Below are the code and all the weights of a small trained network. Each question names an input and a class and asks about switching units off, where a switched-off unit gives its printed mean instead of its output.

import numpy as np


def w(rows, s, z=0):
    codes = np.array(rows[::2]) - 128.0
    scale = np.full(codes.shape[1], s)
    scale[-1] = z or s
    return codes * scale


def f(y):
    return y / 2 * (1 + np.tanh(0.7978845608 * (y + 0.044715 * y**3)))


def log_softmax(a):
    a = a - a.max(-1, keepdims=True)
    return a - np.log(np.exp(a).sum(-1, keepdims=True))


def net(x, mask):
    res = np.array(x, float).reshape(1, 8) / 4 @ E
    y = f(res @ A[0][:, :-1].T + A[0][:, -1])
    res = res + np.where(mask, y, B[0][:, -1]) @ B[0][:, :-1]
    return log_softmax(res[-1] @ U[:, :-1].T + U[:, -1])


A, B = {}, {}
E = w([
[120,138,125,129],'x0',
[152,101,136,126],'x1',
[123,140,253,117],'x2',
[156,97,137,126],'x3',
[128,127,128,128],'x4',
[142,148,137,223],'x5',
[117,141,125,129],'x6',
[236,184,127,107],'x7',
],0.014)
A[0] = w([
[126,176,214,138,101],'neuron 0',
[69,116,114,132,125],'neuron 1',
[164,106,146,246,98],'neuron 2',
[111,86,141,136,72],'neuron 3',
[134,95,123,84,128],'neuron 4',
[146,93,105,101,132],'neuron 5',
[107,99,115,14,107],'neuron 6',
[116,137,184,114,214],'neuron 7',
[119,112,124,60,139],'neuron 8',
[110,97,29,125,106],'neuron 9',
[132,124,76,153,116],'neuron 10',
[151,152,140,220,102],'neuron 11',
[73,80,123,146,51],'neuron 12',
[136,129,236,118,234],'neuron 13',
[72,67,125,132,60],'neuron 14',
[139,117,45,128,152],'neuron 15',
[164,124,133,98,90],'neuron 16',
[215,199,107,89,46],'neuron 17',
[124,139,195,147,165],'neuron 18',
[144,107,45,170,163],'neuron 19',
[88,122,224,110,134],'neuron 20',
[124,126,128,80,1],'neuron 21',
[210,227,130,110,35],'neuron 22',
[160,99,56,142,150],'neuron 23',
[47,124,148,126,51],'neuron 24',
[104,117,128,26,123],'neuron 25',
[125,146,186,128,125],'neuron 26',
[122,113,145,250,69],'neuron 27',
[117,151,109,18,18],'neuron 28',
],0.014,0.0031)
B[0] = w([
[140,150,111,95,211],'neuron 0',
[124,103,156,137,177],'neuron 1',
[77,172,80,165,202],'neuron 2',
[124,99,129,111,149],'neuron 3',
[123,145,119,150,160],'neuron 4',
[161,126,139,135,151],'neuron 5',
[99,175,65,220,220],'neuron 6',
[163,153,126,95,194],'neuron 7',
[87,182,78,194,181],'neuron 8',
[164,151,152,67,207],'neuron 9',
[183,123,99,85,166],'neuron 10',
[110,153,78,229,189],'neuron 11',
[78,47,182,113,183],'neuron 12',
[153,166,123,102,253],'neuron 13',
[91,37,202,102,190],'neuron 14',
[189,187,114,60,194],'neuron 15',
[114,122,151,141,156],'neuron 16',
[61,2,177,130,223],'neuron 17',
[166,163,144,97,195],'neuron 18',
[160,179,115,86,201],'neuron 19',
[141,166,152,76,230],'neuron 20',
[108,134,130,156,145],'neuron 21',
[66,33,181,116,228],'neuron 22',
[164,142,137,103,187],'neuron 23',
[95,102,158,107,188],'neuron 24',
[117,165,47,214,211],'neuron 25',
[183,162,129,77,182],'neuron 26',
[108,134,120,180,198],'neuron 27',
[131,135,130,168,196],'neuron 28',
],0.0097,0.014)
U = w([
[167,192,125,20,161],'0',
[96,176,91,254,212],'1',
[70,12,168,87,5],'2',
],0.015,0.0024)

Each question gives the input, the list of numbers given to net, and the class t.
The units are the neurons (one row each of A and B). Each row of codes is followed by its name. A weight is (code - 128) times the scale printed after its matrix; where a second scale follows, it is the last column's (A, B and U).
mask holds one flag per neuron, in row order. A switched-off neuron (its flag False) gives its mean, the last column of its row in B, instead of its output. The means were averaged over made-up inputs and are rounded, as every weight is.
A unit's drop is (log p(t) with every unit on - log p(t) with that unit switched off) / (log p(t) with every unit on - log p(t) with every unit switched off).
The circuit of an input: a set's keep is (log p(t) with only the set's units on - log p(t) with every unit switched off) / (log p(t) with every unit on - log p(t) with every unit switched off). Starting from the 12 units with the biggest drops (on a tie, the unit counted first), units are removed one at a time, each time the one whose removal leaves the highest keep (on an exact tie, the one counted first), for as long as the keep stays at least 0.8.
circuit, biggest first: the units of the circuit, biggest drop first
unit that matters most: the unit with the biggest drop
top k neurons: the k neurons with the biggest drops, biggest first
drop when u is switched off: that unit's drop, to one decimal
input [6,0,1,-2,-5,2,-1,-3], class 2: circuit, biggest first -> [neuron 6]
input [5,3,-8,4,1,8,-4,1], class 0: top 2 neurons -> [neuron 15; neuron 19]
input [-8,3,4,1,2,-2,0,-4], class 0: top 3 neurons -> [neuron 17; neuron 22; neuron 20]
input [-8,2,1,3,-6,-7,-4,7], class 1: top 3 neurons -> [neuron 6; neuron 25; neuron 8]
input [3,0,-1,3,-6,-2,4,2], class 1: top 2 neurons -> [neuron 14; neuron 12]
input [-6,2,1,8,5,0,-5,2], class 2: top 2 neurons -> [neuron 15; neuron 19]
input [-4,2,-4,-7,7,-3,4,-3], class 0: top 2 neurons -> [neuron 9; neuron 17]
input [6,-1,-4,7,5,1,2,-4], class 0: top 2 neurons -> [neuron 17; neuron 22]
input [-4,5,-5,0,1,-5,3,6], class 2: top 3 neurons -> [neuron 17; neuron 22; neuron 13]
input [-2,-3,0,6,8,1,0,-2], class 2: top 2 neurons -> [neuron 6; neuron 25]
input [6,-6,1,4,-5,0,5,2], class 2: drop when neuron 6 is switched off -> 0.2
input [6,-8,-6,-8,1,-7,6,8], class 2: drop when neuron 17 is switched off -> 1.0
input [1,7,7,-3,-2,7,-7,2], class 0: drop when neuron 25 is switched off -> 0.5
input [6,-7,-1,2,4,-7,7,-6], class 1: unit that matters most -> neuron 6
